Below are the code and all the weights of a small trained network. Each question names an input and a class and asks about switching units off, where a switched-off unit gives its printed mean instead of its output.

import numpy as np


def w(rows, s, z=0):
    codes = np.array(rows[::2]) - 128.0
    scale = np.full(codes.shape[1], s)
    scale[-1] = z or s
    return codes * scale


def f(y):
    return np.maximum(y, 0)


def log_softmax(a):
    a = a - a.max(-1, keepdims=True)
    return a - np.log(np.exp(a).sum(-1, keepdims=True))


def net(x, mask):
    res = np.array(x, float).reshape(1, 7) / 4 @ E
    y = f(res @ A[0][:, :-1].T + A[0][:, -1])
    res = res + np.where(mask, y, B[0][:, -1]) @ B[0][:, :-1]
    return log_softmax(res[-1] @ U[:, :-1].T + U[:, -1])


A, B = {}, {}
E = w([
[87,144,103,168,156,71,2],'x0',
[127,125,130,126,126,127,127],'x1',
[126,126,135,127,126,123,128],'x2',
[130,125,138,124,127,119,127],'x3',
[92,94,174,119,245,166,131],'x4',
[130,131,123,129,131,129,130],'x5',
[107,215,161,65,127,150,110],'x6',
],0.015)
A[0] = w([
[126,178,98,135,79,82,88,171],'N0',
[71,129,130,140,197,124,110,97],'N1',
[144,92,173,100,182,198,191,145],'N2',
[142,75,110,180,134,107,148,226],'N3',
[110,173,96,108,124,134,109,129],'N4',
[131,159,94,150,72,70,73,141],'N5',
[188,144,108,108,40,124,163,235],'N6',
[144,153,91,152,84,74,87,164],'N7',
[158,63,132,123,148,133,157,181],'N8',
[116,166,98,159,76,68,91,136],'N9',
[122,254,176,65,128,170,97,148],'N10',
[158,43,100,180,133,110,138,246],'N11',
[133,78,146,141,140,140,149,163],'N12',
[144,83,85,163,118,76,124,228],'N13',
[163,38,119,204,120,133,127,254],'N14',
[107,142,176,88,149,203,151,151],'N15',
[186,143,114,107,23,134,192,251],'N16',
[90,237,162,50,119,162,105,147],'N17',
[134,95,163,101,169,182,180,143],'N18',
[100,193,148,88,105,152,97,192],'N19',
[176,130,128,106,88,158,193,232],'N20',
[171,108,112,150,99,123,142,179],'N21',
[59,116,136,150,237,103,57,9],'N22',
[148,73,130,164,148,140,152,197],'N23',
],0.011,0.0047)
B[0] = w([
[130,145,108,129,158,109,135,211],'N0',
[152,143,159,135,94,146,111,202],'N1',
[93,127,136,125,115,118,187,248],'N2',
[113,90,112,120,126,141,115,205],'N3',
[130,142,134,120,133,112,127,164],'N4',
[113,136,95,140,174,104,157,221],'N5',
[158,124,140,146,121,147,82,235],'N6',
[114,117,102,162,165,115,144,213],'N7',
[106,107,120,118,119,153,129,193],'N8',
[110,137,99,128,174,94,164,212],'N9',
[142,195,149,108,131,111,143,243],'N10',
[98,4,105,133,124,155,114,228],'N11',
[113,105,115,105,114,146,131,179],'N12',
[123,82,121,170,138,127,117,211],'N13',
[113,70,107,132,126,144,119,234],'N14',
[129,145,150,128,110,125,157,219],'N15',
[166,133,155,128,106,156,68,255],'N16',
[147,208,142,115,124,110,144,239],'N17',
[91,130,131,114,114,116,166,225],'N18',
[146,169,122,109,144,116,132,203],'N19',
[146,125,162,118,80,175,108,225],'N20',
[126,110,115,142,124,136,118,179],'N21',
[175,128,169,129,98,178,66,245],'N22',
[102,95,103,106,120,157,122,195],'N23',
],0.016,0.014)
U = w([
[163,72,134,159,76,178,23,252],'0',
[236,179,172,109,94,149,68,155],'1',
[34,79,90,82,105,149,196,54],'2',
[96,166,164,118,95,97,255,59],'3',
[64,79,60,192,176,73,158,168],'4',
[127,176,78,121,175,17,175,16],'5',
],0.0095,0.0013)

Each question gives the input, the list of numbers given to net, and the class t.
The units are the neurons (one row each of A and B). Each row of codes is followed by its name. A weight is (code - 128) times the scale printed after its matrix; where a second scale follows, it is the last column's (A, B and U).
mask holds one flag per neuron, in row order. A switched-off neuron (its flag False) gives its mean, the last column of its row in B, instead of its output. The means were averaged over made-up inputs and are rounded, as every weight is.
A unit's drop is (log p(t) with every unit on - log p(t) with that unit switched off) / (log p(t) with every unit on - log p(t) with every unit switched off).
The circuit of an input: a set's keep is (log p(t) with only the set's units on - log p(t) with every unit switched off) / (log p(t) with every unit on - log p(t) with every unit switched off). Starting from the 12 units with the biggest drops (on a tie, the unit counted first), units are removed one at a time, each time the one whose removal leaves the highest keep (on an exact tie, the one counted first), for as long as the keep stays at least 0.8.
units of the circuit, in order: the units of the circuit, biggest drop first
most important unit: the unit with the biggest drop
k most important neurons: the k neurons with the biggest drops, biggest first
drop when u is switched off: that unit's drop, to one decimal
input [-1,-8,-7,-3,1,-4,3], class 3: 2 most important neurons : N22; N16
input [3,1,8,-4,1,-1,6], class 1: most important unit : N2
input [0,6,3,3,4,7,-4], class 2: 2 most important neurons : N16; N6
input [-8,8,-5,0,0,8,6], class 1: 3 most important neurons : N16; N20; N6
input [-6,5,7,8,0,-8,0], class 0: 2 most important neurons : N16; N20
input [0,4,-8,-3,6,3,-2], class 2: 3 most important neurons : N16; N6; N2
input [-1,4,5,6,1,0,-4], class 2: 3 most important neurons : N22; N16; N6
input [0,2,0,4,6,-2,-7], class 2: 3 most important neurons : N16; N6; N2
input [1,-2,7,5,-8,4,1], class 5: 3 most important neurons : N9; N5; N22
input [2,5,-7,8,0,3,8], class 5: 4 most important neurons : N16; N20; N22; N6
input [1,-7,0,-5,-4,3,1], class 5: 2 most important neurons : N22; N11
input [-6,-1,8,-1,0,8,-3], class 0: 3 most important neurons : N16; N20; N6
input [8,1,-4,4,1,8,5], class 1: 2 most important neurons : N22; N1
input [3,-4,5,1,4,-2,1], class 1: units of the circuit, in order : N11
input [0,-2,-6,4,7,5,4], class 3: drop when N6 is switched off : 0.2
input [6,-5,3,4,1,7,8], class 1: drop when N22 is switched off : 4.5
input [8,7,-7,3,2,5,5], class 1: drop when N22 is switched off : 2.3
